Each row is followed by its class number.
[ -75  299 -143 -410  406   50  -52 -120  146   21  -18  212   -6  281
 -141  -24 -171    6   11 -199 -153   -4 -178 -117  157  -31  201 -306
 -133   73  113 -131  432] | 8
[ 122  404 -214 -449  336  118  -85   20   14  292  157   13   68  -15
  -20  160 -164   27  257   14 -247    0  -40 -186    9  271 -309 -224
  197  148  233   63  346] | 8
[ 148 -167   50   56 -277    2 -149  185   58  -22    9 -312  -80  -59
  133   27  301    7   82   10   69    4  132  197  -47  -91   47  150
   20 -244 -239   82  113] | 2
[-159 -704  143  338 -332  -53 -224  128 -241 -379 -204 -107  244   -7
    9 -382  202  -12 -367  115   33   94  186  285   82   29  369    4
 -127 -118 -133   97 -144] | 10
[ 149   22    8 -218  -77   56  113  -14  252  181  174 -213 -163  281
 -134  333  -26  -33  340  -21  229  -19   43  112  -24 -450 -123   66
  -67 -334 -320 -187   83] | 8
[  38  210  132  272 -175  -35 -417  302 -103  190  -77 -347   -5 -160
 -112   85  394 -140  -45  -78  -49   34  -14  352  103 -248  262  234
  -19 -435 -265  -36  277] | 1
[ 242 -411    8   57 -305  -37  -31  236 -105    7  162 -314   54 -133
  123    5  191  -26  -43   28  -16  -52  287  171  -73  241 -127  382
  178 -257  -76  157  -95] | 2
[ -91 -364  192  408 -237  -33 -116  148 -223    2 -111  -39  330   53
  -95  -39  134  -54  -88   81  221   55  234  318  214 -146  288  171
  -96 -226 -294  -12 -181] | 7
[-135  -68  121   57  -92   32   46 -121 -106   33  -59   -9  -22  110
 -182  135  -22  -52  -96   26  233  -29   65  119 -159 -355  104  116
  -65 -103 -140 -154 -158] | 10
[ -81 -428  238  567 -563 -124 -224  120 -322 -101 -145 -608  314  -42
 -262   99   27 -220 -477  154   71  189  415  548   96 -238  196  402
  -10 -391 -409 -113 -397] | 0
[-388 -640  -76    7 -343   30  227 -296  -59 -434 -147  -84 -284 -329
  398 -351   41  260    8  316   78 -137  187 -131 -369  122 -230 -109
  -23  366  228   87 -582] | 1
[  13  -64 -110 -241   99   51   88  -37    6  159  260 -118  173   88
 -112  143 -264  -68  170  208 -128  -31   -2  -40  -83  202 -460 -146
  200   57  148  -15   60] | 3
[  45  -27  -88 -348 -114   77  278 -166  340   54  211 -205 -311  206
   69  221 -130  -17  383   55  214  -83  -49  -47 -130 -338 -259  -58
  -47 -211 -148 -173  -20] | 3
[-111 -410  292  298 -267  -50   21   85 -229  120   35 -245  327  225
 -318  169  -46  -93 -285  100  279   36  286  389   51 -266  -60  293
  -46 -266 -262 -203 -313] | 6
[-168 -133   81  177 -215   24   -7  107 -166   22 -129 -239   29  -72
  -51  -72   94  -70 -151  105  199  -47  226  253   83 -123  -56  158
 -125 -166  -56 -145 -186] | 0
[ 110  416   -7 -257  441    9 -148   45    0  281  121  234  391  517
 -439  170 -251 -135 -149 -152 -180   54  -51  -44  232   56  224 -166
   57   45  -62  -14  490] | 0
[ -46  357   71   47   87  -39 -248  145 -216  183 -164   68   32 -181
  -62   71  140  -40 -172 -129 -109  -27   19   25  -26  -51  268  326
   72  -37   66   -5  213] | 4
[-199 -395  218  327 -270  -41 -423  176 -183 -362 -316 -131  111  -74
   95 -362  418   51 -308   15   49  164   70  298  127 -124  565  -44
 -186 -201 -187   74   26] | 9
[  20  146  127  149    4   12 -249  247 -212  127 -138  147  313   36
  -53    6  177  -95  -92 -125   62    6   44  226  283   43  383  214
  -33 -217 -106   14  148] | 3
[-118  -73  -46 -160  117   41  161  -73   18   79   24  -22   17   37
  -22   16 -178   -5   93   63  123  -94   92   30    2   74 -279  -17
  -51   47  168 -150 -113] | 2
[ 163  487 -236 -391  350   29  -18   93   86  362  245  -81  -39    7
 -110  212 -196 -151  127 -107 -298  -87 -134 -125   41  275 -314  -18
  197  -40  233  -39  413] | 2
[-124  -53 -190 -271   74   58  189 -174 -133  -31   26  105 -110 -207
  223  -91 -106  129  -17  110 -107 -160   36 -211 -259  404 -270  -12
  165  414  384   83 -115] | 2
[ -11  -76  -67  -35  -21   -5   72   38   -3  182  198 -290   86   84
 -207  133 -144 -146  104  183  -12  -54   41  110  -13   -4 -303   57
   99 -167  -15 -117   18] | 4
[ 251  559  205  -33   63   54 -604  360   28  288 -128  -24  206  117
  -69  298  341   -9  162 -225   15  201  -76  200  176 -356  455   28
    2 -343 -417  111  688] | 3
[-157  -85    7  203 -368  -20 -248   42 -146 -158 -285 -458   54 -176
   60  -44   -7  -36 -258   86   32  181  271  294  147 -115  127   44
 -114 -158 -170  -36 -192] | 0
[  93  685  -40 -302  417   11 -234  169 -133  429  -10  230  260   51
 -129  193  -73  -47   -4 -220 -169  -63  -24  -15  165  174  -14   32
   81   22  229  -73  444] | 3
[ -22 -670  407  447 -300  -28  -32  123 -321  161   95 -188  634  331
 -409  253  -52  -92 -187  278  315  101  395  475   27 -221  -88  274
   61 -149 -379  -75 -340] | 6
[-136 -385  130  221 -272  -56  127   68 -210   58   57 -261   66  -18
 -123   14   34 -180 -242  150  249 -129  292  305   21  -54 -190  396
  -43 -285   -7 -259 -476] | 9
[ -23  -11  -35  240 -315    0 -416  306 -249   -5 -164 -349   12 -443
  212 -152  329   64  -84   72 -148   71  136  242   56  155   -2  102
   47 -165   32  126  102] | 8
[-108 -132   44  -64   32   15   15  -34 -101   87   11   11  181   53
  -15  -32  -92   79  -17   98  106  -85  208   84   -5   94 -198    2
   -5   74   86  -39 -181] | 1
[-292 -203 -169 -178 -174   48    6 -309  103 -335 -224 -210 -176 -101
  249 -124 -181  134  105  151   68  122   67   -2  -54 -154  -87 -426
 -163  132   27  -42 -235] | 10
[-209 -310 -109  -67 -168  -71    8  -27    7 -345  -91  -84 -254 -169
  224 -414  150   39 -249  -97 -119 -148   -6   -7  -32  117  148   47
 -127 -122  229  -73  -36] | 3
[-229 -102  -79 -324  228   63  -17 -171   59 -184  -91  234   74  182
   94 -232 -132  170   55    7  -50    6  -99 -195   -1  181   91 -455
  -92  273  179   54  168] | 5
[ 192 -223  235  306 -326  -74 -230  245  -53  193   38 -340  130  190
 -243  256  168 -133   34   40  226   80  167  440   33 -398  186  403
  -20 -510 -463  -74   51] | 5
[-256 -463 -179 -141  -90   54  283 -202   20 -267  -51  131   22  -68
  336 -320 -132  169  250  274  127 -131  166 -180   13  270 -212 -193
  -41  275  233   94 -428] | 4
[ -14 -243  180  181   38   52  112  -38  -33   89   -7  145  448  439
 -300  172 -126 -144  211   96  303   60  109  228  212 -187  198  -47
 -103  -89 -334  -97 -145] | 2
[ -42  233 -110 -218 -153   93 -112   17  298  -68 -152 -220 -615 -184
  377 -111  374  156  366 -135  154  -55 -140  -22  -49 -400  116 -155
 -223 -256 -166  -42  236] | 1
[ -92  802 -196 -433  423   80 -165   24  -68  185 -165  338 -310 -350
  308 -115  150  152   25 -293 -274 -146 -241 -408 -110  237  118  -83
   87  274  432   54  556] | 4
[ 217 -596  361  358 -197  -47 -136  157 -116  147  245 -272  648  542
 -694  504 -104 -265   14  313  277  219  257  619  119 -367  -13  338
   96 -432 -643  -39 -172] | 9
[-144  514 -251 -459  285   26   17 -132  -17  105  -69  197 -406 -345
  283  -49  -13  129  -35 -204 -273 -192 -113 -404 -160  198    4  -30
   79  305  462   -8  251] | 7
[ 143 -363  190  152   58  -31  234   -6 -138  324  293   28  624  600
 -587  394 -379 -308   93  138  218  -22  257  292  168  -41  -42  280
   92 -260 -254 -153 -288] | 5
[   5 -515  253  117  -79    7   89  -56 -191  149  176    4  634  424
 -380  258 -287  -95  -43  261  282    6  372  289    5  -74 -226   90
   73  -37 -210  -86 -359] | 10
[ 253 -101   70   52 -202  -28 -327  303  -94   86   -6 -234  124  -60
   56  127  286   95  -29  -30  -23  112  198  177   59   56   74  183
  142 -182 -213  216  138] | 6
[ -66 -135  172  170 -192  -10 -322  -16 -143   11 -187 -298  445  214
 -250  253 -204   15 -153  103  143  392  279  368  183 -253  128 -111
  -51  -86 -387   11  -93] | 6
[ -30  134   69   40   -7    0 -209   83 -286  133 -129   62  128 -154
  -15   52   88   49 -136  -50 -111    1  144   31  -74   79  141  171
   99   82   88   16   58] | 8
[ -57   75 -283 -280  174   50  309  -88   74  -12   33  146 -229  -64
  194 -162  -75  -31  157  -79  -34 -254  -58 -116  108  325 -123   -9
  -33   74  327  -82  -54] | 2
[ 391  -42   86 -123   34   21  -74  170   47  359  344 -149  361  404
 -311  412 -113 -102  150   76   30   36  243  100   32  -25 -182  131
  248 -195 -323   89  185] | 0
[  57  372  -36 -167  375   30 -113   93  -54  263  -10  343  343  229
 -150   82 -121  -68  176 -125  -71  -32  -24  -52  296  124  210  -42
   23    1   42   27  302] | 4
[  47  382 -239 -124  108    8  -15  227 -116   76  -98  158 -236 -288
  223 -225  217 -108 -103 -213 -283 -261  -31 -144  220  384  173  236
   62  -32  298   46  186] | 0
[-125  -82  179  387 -197  -39 -277  243 -208  -29 -249  -24  121 -167
   35 -138  333  -56 -157 -123  117   49  113  264  273 -130  533  229
 -162 -317 -197    2   14] | 7
[ 377  857 -143 -526  517   28 -292  307   13  412  146  325    0 -134
  158   71  198  106  172 -355 -467  -75 -114 -279   50  487  -70  -43
  343  120  239  304  746] | 1
[-123 -146 -193 -372  201  180  449 -244  104  -54   78  203  -60  163
  127  -79 -217   32  323  150  146 -204   14 -262   36  145 -220 -269
  -42  244  185  -55 -222] | 0
[ -81 -103  265   13  178    7 -149  -49    8   92   49   87  495  577
 -487  181 -232  -39  -83  -40  154  170   -1  171  161 -347  304 -247
 -176 -137 -361 -136  244] | 7
[-159    3 -269 -241  -79   44   95  -51  100  -81   57 -248 -444 -280
  207 -114   18  -23  195  145 -107 -113 -124  -74  -62  109 -348 -109
    8  -52  274  -69  -55] | 9
[ -14  303   35 -185  339   12 -235   63  -11  103  -51  305  240  346
 -262   27  -64  -96 -142 -226 -119   66 -148   -8  207  -51  419 -202
  -50  -42  -76  -10  465] | 10
[-143 -187   25  -21  -30  -30 -148   60 -112 -119  -50  -38    0   85
  -50 -186  109  -82 -265  -60  -68  -45  -43   90   91   36  298   15
  -77 -173   10 -102   95] | 9
[ 121  500 -230 -291  216   18 -378  244 -124  271   83   -7  136 -245
  102   31   -7   16   16  -27 -451  -35  -73 -110   56  508 -219  -64
  285   95  353  210  493] | 3
[ -31  269  118   73  116   93 -359  119 -129   87 -284  250  380  128
  -53   19  162   82  192  -49  132  169   46  148  321 -155  431 -188
 -142   -9 -222   74  198] | 8
[ 204  485   61   -5  221   -3 -419  285 -137  476  102  -88  306  120
 -333  280   14 -144  -22  -84 -206   80  -46  196  135   36   68   66
  185 -192 -151   27  512] | 1
[  31 -184  348  407 -269   -7 -290  165 -147  214  110 -376  453  302
 -464  369   47 -240  -25  232  235  216  103  525  111 -425   65  138
    9 -444 -553 -125  -24] | 9
[-168  325 -150 -251  114   91   85  -17   32  -24 -213  113 -381 -155
  201 -156  165   25  178 -249   45 -158 -164  -82  154 -115  223  -38
 -230 -155  132 -231   95] | 8
[ 156  899   -8  -18  378   60 -378  253  -66  384 -227  291  134   98
 -176  116  152 -147   68 -314  -73   74  -98   30  419  -72  544   -9
  -57 -124 -100    8  572] | 0
[  37   88  200    6   96  -12  -60  113 -212  368  159   -6  395  263
 -346  265 -136 -179 -172    4  139  -27  222  218  119    5 -107  255
   74 -207  -44 -170  -73] | 9
[-119 -179  199  350 -429  -64 -296   33  -77 -174 -284 -394  136   50
 -131  115   27  -65 -178   31  201  249  177  496  128 -497  309   58
 -228 -372 -439 -124 -184] | 10
[ 132 -803  105  172 -559  -74   57   90  -21 -154  207 -410  108  -35
  119   12  109   31   35  277  138  -41  366  219 -189    4 -278  315
  124 -243 -171   98 -399] | 3
[-268 -865  158  247 -433  -30  159 -123 -198 -225   33 -298  253   22
  -25 -120  -83   25 -111  478  318   -3  394  279 -106   17 -377   56
  -51   24  -15  -96 -748] | 9
[ -39 -354  -10   -4   11  -24  424 -121   15   90  227   12  196  338
 -254  126 -270 -187   95  140  220 -180  144  102   93  -16 -154  219
  -12 -128  -43 -216 -351] | 4
[-180 -230 -110   56 -325  -85  -33 -119  -30 -206  -89 -413 -127 -250
  188  -50  -93    8 -249   18  -69   21  239  105   -1   10  -34   67
  -72  -85   25  -73 -252] | 7
[ 105  204    7  -33   81   50 -152  107   -4  284  122 -211  165  135
 -272  285  -42 -123  163   39  -17   66  -17  218  109 -171 -108    3
   31 -224 -155 -118  254] | 8
[ -54   45  161  119  -61   43   45  -59 -137  181  -19  -74  123  184
 -299  255  -72  -99  -92   81  210  -21  160  128  -89 -262   56  163
    9  -53 -195 -159 -142] | 0
[ -94   34  -51 -223  169   72  144  -68  -55  170   77   55  162  107
  -78   62 -221   -2   63  104   60  -97  181  -94   18  115 -322 -103
   44  147  158  -75  -91] | 0
[-190  -45 -105 -265   60   75  206 -297   -1  -82  -38  163 -179    6
   69   17 -168   84   76   84   36 -126   -1 -206 -265  -54 -119 -176
    8  280  179  -56 -159] | 10
[-109  179  -71 -111  -40    8 -152 -144   -1    4 -112 -199  147   56
  -37  134 -249   -7    0  -11    0  195   96  123   99  -80   20 -161
  -68  -16  -94  -33    7] | 2
